arr =
[[ -8.3  37.4  -5.5   4.5  19.3  15.9 -29.5  24.4  33.8]
 [-16.6  28.4   0.3   2.3  15.3  16.2 -42.9  20.3  30.2]
 [-50.0  -0.7   1.1  40.2   7.3   0.2  11.8 -15.0  14.5]
 [-39.7   6.3  -4.2  42.1 -10.4 -12.6  29.6   1.4  13.2]]
arr[0, 0]	-8.3
arr[1]	[-16.6, 28.4, 0.3, 2.3, 15.3, 16.2, -42.9, 20.3, 30.2]
arr[0, 7]	24.4
arr[2, 4]	7.3
arr[3, 0]	-39.7
arr[1, 8]	30.2
arr[2, 3]	40.2
arr[3, 1]	6.3
arr[1, 2]	0.3
arr[0]	[-8.3, 37.4, -5.5, 4.5, 19.3, 15.9, -29.5, 24.4, 33.8]
arr[:, 8]	[33.8, 30.2, 14.5, 13.2]
arr[2]	[-50.0, -0.7, 1.1, 40.2, 7.3, 0.2, 11.8, -15.0, 14.5]
arr[0, 4]	19.3
arr[:, 1]	[37.4, 28.4, -0.7, 6.3]
arr[2, 6]	11.8
arr[1, 0]	-16.6
arr[1, 3]	2.3
arr[:, 0]	[-8.3, -16.6, -50.0, -39.7]
arr[3, 8]	13.2
arr[0, 3]	4.5
arr[3, 6]	29.6
arr[0, 2]	-5.5
arr[3, 7]	1.4
arr[3, 3]	42.1

x =
[[62 29 57 54 42 33 41 22 55 54 48 31 20]
 [59 29 49  7 40 21 16 27 41 14 38 38 66]
 [72 31 56 31 42 18 26 23 51 39 41 32 45]
 [41 36 43  7 41 32 19 41 30 12 32 42 75]
 [23 52 47 63 45 54 49 57 30 63 26 35 35]]
x[0][0] = 62
x[0] = [62, 29, 57, 54, 42, 33, 41, 22, 55, 54, 48, 31, 20]
x[:, 6] = [41, 16, 26, 19, 49]
x[4][8] = 30
x[3][6] = 19
x[1][8] = 41
x[0][3] = 54
x[1][3] = 7
x[2][4] = 42
x[3][12] = 75
x[3] = [41, 36, 43, 7, 41, 32, 19, 41, 30, 12, 32, 42, 75]
x[3][7] = 41
x[3][5] = 32
x[2][2] = 56
x[2][5] = 18
x[4][0] = 23
x[2][8] = 51
x[2][1] = 31
x[1][5] = 21
x[4][1] = 52
x[4][10] = 26

grid =
5620,5584,5947,6260,6074,5969,7537,5724,6509,6455
5618,4961,5295,5741,6060,6437,5606,6159,4239,6039
6304,5799,6143,5993,6036,3910,7805,5268,6194,5227
5643,5628,6616,6294,6005,6050,5858,6544,6185,6370
6053,6965,6218,5720,5794,6892,5509,6419,4832,6144
6797,6148,6468,6539,5963,7276,6217,5822,6166,6838
6762,6099,5471,5627,5816,6639,7365,6116,6066,6639
5717,6770,6566,5568,5905,1626,7550,6132,7097,5282
6282,6009,6445,6794,6452,6701,5395,6156,5199,7105
6190,6440,5843,5457,6060,6729,5350,5392,4604,4964
5588,5863,6437,5968,5234,4841,6280,6079,4628,6355
grid[0][0]	5620
grid[9][0]	6190
grid[8][0]	6282
grid[:, 5]	[5969, 6437, 3910, 6050, 6892, 7276, 6639, 1626, 6701, 6729, 4841]
grid[7][2]	6566
grid[5][0]	6797
grid[:, 7]	[5724, 6159, 5268, 6544, 6419, 5822, 6116, 6132, 6156, 5392, 6079]
grid[9]	[6190, 6440, 5843, 5457, 6060, 6729, 5350, 5392, 4604, 4964]
grid[5][5]	7276
grid[10][0]	5588
grid[2][9]	5227
grid[7]	[5717, 6770, 6566, 5568, 5905, 1626, 7550, 6132, 7097, 5282]
grid[9][1]	6440
grid[2][5]	3910
grid[8][6]	5395
grid[3]	[5643, 5628, 6616, 6294, 6005, 6050, 5858, 6544, 6185, 6370]
grid[:, 0]	[5620, 5618, 6304, 5643, 6053, 6797, 6762, 5717, 6282, 6190, 5588]
grid[:, 8]	[6509, 4239, 6194, 6185, 4832, 6166, 6066, 7097, 5199, 4604, 4628]
grid[0]	[5620, 5584, 5947, 6260, 6074, 5969, 7537, 5724, 6509, 6455]
grid[10][4]	5234
grid[3][3]	6294
grid[3][6]	5858
grid[2]	[6304, 5799, 6143, 5993, 6036, 3910, 7805, 5268, 6194, 5227]
grid[0][4]	6074
grid[5][3]	6539
grid[10][8]	4628
grid[4][4]	5794
grid[:, 1]	[5584, 4961, 5799, 5628, 6965, 6148, 6099, 6770, 6009, 6440, 5863]
grid[8][4]	6452
grid[:, 6]	[7537, 5606, 7805, 5858, 5509, 6217, 7365, 7550, 5395, 5350, 6280]
grid[2][0]	6304
grid[1]	[5618, 4961, 5295, 5741, 6060, 6437, 5606, 6159, 4239, 6039]
grid[1][3]	5741
grid[5][9]	6838

data =
array([[  6.3,   6.0,  36.4,  10.4, -14.5],
       [  1.4,   8.7, -15.8, -19.6,  20.2],
       [  3.8,  20.9,  36.5,   8.7,  20.1],
       [ 13.7,  43.7,  28.5, -31.5,  47.6],
       [ 21.5,  22.0,  23.1, -42.6,  -7.5]])
data[0, 0] -> 6.3
data[:, 3] -> [10.4, -19.6, 8.7, -31.5, -42.6]
data[0, 4] -> -14.5
data[0] -> [6.3, 6.0, 36.4, 10.4, -14.5]
data[3, 2] -> 28.5
data[2, 2] -> 36.5
data[:, 4] -> [-14.5, 20.2, 20.1, 47.6, -7.5]
data[2, 0] -> 3.8
data[1] -> [1.4, 8.7, -15.8, -19.6, 20.2]
data[0, 3] -> 10.4
data[2] -> [3.8, 20.9, 36.5, 8.7, 20.1]
data[4, 1] -> 22.0
data[1, 3] -> -19.6
data[:, 2] -> [36.4, -15.8, 36.5, 28.5, 23.1]
data[1, 0] -> 1.4
data[3, 3] -> -31.5
data[1, 2] -> -15.8
data[4, 2] -> 23.1
data[:, 0] -> [6.3, 1.4, 3.8, 13.7, 21.5]

A = ((-57.1, 9.2, 19.8, -21.8, -20.7, 2.2, 0.1, 15.9, 11.8, 12.3), (-23.9, -44.2, 27.7, 16.0, -23.1, 13.1, -17.0, 21.5, 4.5, -8.8), (-4.9, 39.8, 35.3, -27.6, 1.9, -6.7, 11.1, 23.1, 30.1, 3.3), (9.7, 12.1, -15.9, 1.0, -23.6, 2.5, -25.7, 35.0, -29.8, -31.4), (-34.5, 6.2, -5.0, -22.5, -37.0, -18.9, -36.9, 15.3, -9.9, -2.7), (-16.6, -42.5, 28.1, 22.8, -18.2, 20.3, -9.5, 25.8, 1.0, -17.7))
A[0][0] = -57.1
A[0][9] = 12.3
A[:, 9] = [12.3, -8.8, 3.3, -31.4, -2.7, -17.7]
A[:, 8] = [11.8, 4.5, 30.1, -29.8, -9.9, 1.0]
A[5][6] = -9.5
A[4][5] = -18.9
A[3][4] = -23.6
A[:, 4] = [-20.7, -23.1, 1.9, -23.6, -37.0, -18.2]
A[3][1] = 12.1
A[5][8] = 1.0
A[1][3] = 16.0
A[2][5] = -6.7
A[:, 5] = [2.2, 13.1, -6.7, 2.5, -18.9, 20.3]
A[4][4] = -37.0
A[:, 6] = [0.1, -17.0, 11.1, -25.7, -36.9, -9.5]
A[1] = [-23.9, -44.2, 27.7, 16.0, -23.1, 13.1, -17.0, 21.5, 4.5, -8.8]
A[:, 0] = [-57.1, -23.9, -4.9, 9.7, -34.5, -16.6]
A[0][4] = -20.7
A[3][0] = 9.7
A[3][3] = 1.0
A[2][3] = -27.6
A[2][2] = 35.3
A[0][8] = 11.8
A[0] = [-57.1, 9.2, 19.8, -21.8, -20.7, 2.2, 0.1, 15.9, 11.8, 12.3]
A[2] = [-4.9, 39.8, 35.3, -27.6, 1.9, -6.7, 11.1, 23.1, 30.1, 3.3]
A[3] = [9.7, 12.1, -15.9, 1.0, -23.6, 2.5, -25.7, 35.0, -29.8, -31.4]
A[5][0] = -16.6
A[3][2] = -15.9
A[5][5] = 20.3
